Below is a small trained network, with its code and all its weights. Each question gives an input and a target symbol and asks what happens when units are switched off, that is, made to give their printed mean instead of their output.

import numpy as np


def w(rows, s, z=0):
    codes = np.array(rows[::2]) - 128.0
    scale = np.full(codes.shape[1], s)
    scale[-1] = z or s
    return codes * scale


def f(y):
    return y / 2 * (1 + np.tanh(0.7978845608 * (y + 0.044715 * y**3)))


def softmax(a):
    e = np.exp(a - a.max(-1, keepdims=True))
    return e / e.sum(-1, keepdims=True)


def log_softmax(a):
    a = a - a.max(-1, keepdims=True)
    return a - np.log(np.exp(a).sum(-1, keepdims=True))


def net(x, mask):
    ids = ['γεθμξπσφω'.index(c) for c in x.split()]
    T = len(ids)
    res = E[ids] + P[:T]
    r = res
    for j in range(2):
        rows = slice(3 * j, 3 * j + 3)
        q, k, v = (r @ M[0][rows].T for M in (Q, K, V))
        z = softmax(np.where(np.tri(T) > 0, q @ k.T / 3**0.5, -1e9)) @ v
        o = O[0][rows]
        res = res + np.where(mask[j], z, o[:, -1]) @ o[:, :-1]
    y = f(res @ A[0][:, :-1].T + A[0][:, -1])
    res = res + np.where(mask[2:6], y, B[0][:, -1]) @ B[0][:, :-1]
    return log_softmax(res[-1] @ U[:, :-1].T + U[:, -1])


Q, K, V, O, A, B = {}, {}, {}, {}, {}, {}
E = w([
[120,212,167,150],'γ',
[101,135,94,105],'ε',
[15,149,159,59],'θ',
[163,186,162,104],'μ',
[252,72,217,120],'ξ',
[200,171,99,164],'π',
[168,167,142,104],'σ',
[94,111,189,31],'φ',
[125,213,60,212],'ω',
],0.018)
P = w([
[183,252,194,192],'0',
[52,162,163,94],'1',
[79,166,139,84],'2',
[82,172,133,78],'3',
[89,183,115,84],'4',
[97,179,109,74],'5',
[106,185,98,85],'6',
[110,197,78,76],'7',
],0.011)
Q[0] = w([
[135,1,117,163],'h1',
[220,175,130,96],'h1',
[135,174,44,155],'h1',
[76,89,155,149],'h2',
[128,164,182,106],'h2',
[125,66,125,211],'h2',
],0.0098)
K[0] = w([
[8,92,90,86],'h1',
[255,135,201,158],'h1',
[80,115,206,182],'h1',
[128,92,78,163],'h2',
[190,68,161,185],'h2',
[84,139,26,135],'h2',
],0.0091)
V[0] = w([
[190,84,108,200],'h1',
[226,64,245,83],'h1',
[65,12,126,15],'h1',
[171,114,67,106],'h2',
[147,116,80,107],'h2',
[4,192,58,124],'h2',
],0.011)
O[0] = w([
[183,90,46,142,138],'h1',
[140,96,126,5,160],'h1',
[81,165,50,101,6],'h1',
[94,131,138,166,112],'h2',
[117,63,129,192,111],'h2',
[67,190,165,209,103],'h2',
],0.012,0.028)
A[0] = w([
[64,137,137,179,255],'n1',
[145,91,107,99,78],'n2',
[153,103,59,54,127],'n3',
[200,254,178,55,85],'n4',
],0.0086,0.0085)
B[0] = w([
[144,191,92,7,155],'n1',
[79,130,161,104,170],'n2',
[129,201,164,143,216],'n3',
[59,50,101,165,251],'n4',
],0.013,0.023)
U = w([
[53,113,233,165,62],'γ',
[131,174,144,112,255],'ε',
[83,145,178,123,193],'θ',
[80,25,135,122,11],'μ',
[203,60,52,2,194],'ξ',
[216,86,166,110,164],'π',
[111,36,122,111,7],'σ',
[44,54,122,111,71],'φ',
[163,179,210,128,107],'ω',
],0.0069,0.0067)

Each question gives the input, a string of symbols that net reads in full, and the target symbol t.
The units are the heads (3 rows each of Q, K, V and O) and the neurons (one row each of A and B). Each row of codes is followed by its name. A weight is (code - 128) times the scale printed after its matrix; where a second scale follows, it is the last column's (O, A, B and U).
mask holds one flag per unit, heads first, then neurons. A switched-off unit (its flag False) gives its mean, the last column of its rows in O or B, instead of its output. The means were averaged over made-up inputs and are rounded, as every weight is.
A unit's drop is (log p(t) with every unit on - log p(t) with that unit switched off) / (log p(t) with every unit on - log p(t) with every unit switched off).
The circuit of an input: a set's keep is (log p(t) with only the set's units on - log p(t) with every unit switched off) / (log p(t) with every unit on - log p(t) with every unit switched off). Starting from all 6 units, units are removed one at a time, each time the one whose removal leaves the highest keep (on an exact tie, the one counted first), for as long as the keep stays at least 0.8.
units of the circuit, in order: the units of the circuit, biggest drop first
unit that matters most: the unit with the biggest drop
top k neurons: the k neurons with the biggest drops, biggest first
which heads matter: for each layer, one digit per head in row order, 1 if its drop is at least 0.15 and else 0, layers parted by /
input ξ π π θ σ, target ξ: which heads matter : 11
input π σ ω, target π: which heads matter : 10
input θ γ γ ε, target θ: units of the circuit, in order : (h1 n1)
input ω ε γ π ε γ σ, target ω: units of the circuit, in order : (h1 n4)
input π φ ξ φ, target π: unit that matters most : n3
input π ω θ, target π: top 3 neurons : (n4 n3 n2)
input ε μ θ μ ε π θ, target ε: top 2 neurons : (n1 n4)
input σ γ μ, target μ: top 3 neurons : (n3 n4 n1)
input φ ε φ ε φ φ, target φ: top 2 neurons : (n4 n3)
input φ μ ω φ θ π, target φ: units of the circuit, in order : (h1 n3 n4)
input π ξ μ ω, target π: top 3 neurons : (n4 n1 n2)
input π π π π, target π: units of the circuit, in order : (h1 n4 n3)
input ω μ π φ ε φ γ, target ω: units of the circuit, in order : (h1 n4)
input φ π μ φ, target φ: units of the circuit, in order : (n3 h1)
input γ π π γ γ ω π μ, target γ: units of the circuit, in order : (h1 n4)
input σ ω ξ ξ γ, target ξ: which heads matter : 01
input ξ π γ π π ε, target ξ: which heads matter : 11
input ε π ξ π μ, target ξ: units of the circuit, in order : (h1)
input ξ ε γ ω γ π θ, target ξ: which heads matter : 01
input γ π π ω, target ω: top 2 neurons : (n4 n1)
input π γ π π φ ξ γ, target π: top 2 neurons : (n1 n4)
input γ θ ω ξ φ, target ξ: unit that matters most : h2
input π ω ω π γ μ ω, target ω: units of the circuit, in order : (n4 h1)
input π π ε π ε, target π: units of the circuit, in order : (n4 n3 h1)
input π γ ω γ, target π: top 2 neurons : (n3 n2)
input ε μ φ γ σ π π ε, target ε: top 3 neurons : (n4 n1 n2)
input ξ π γ γ γ π μ, target ξ: unit that matters most : h2
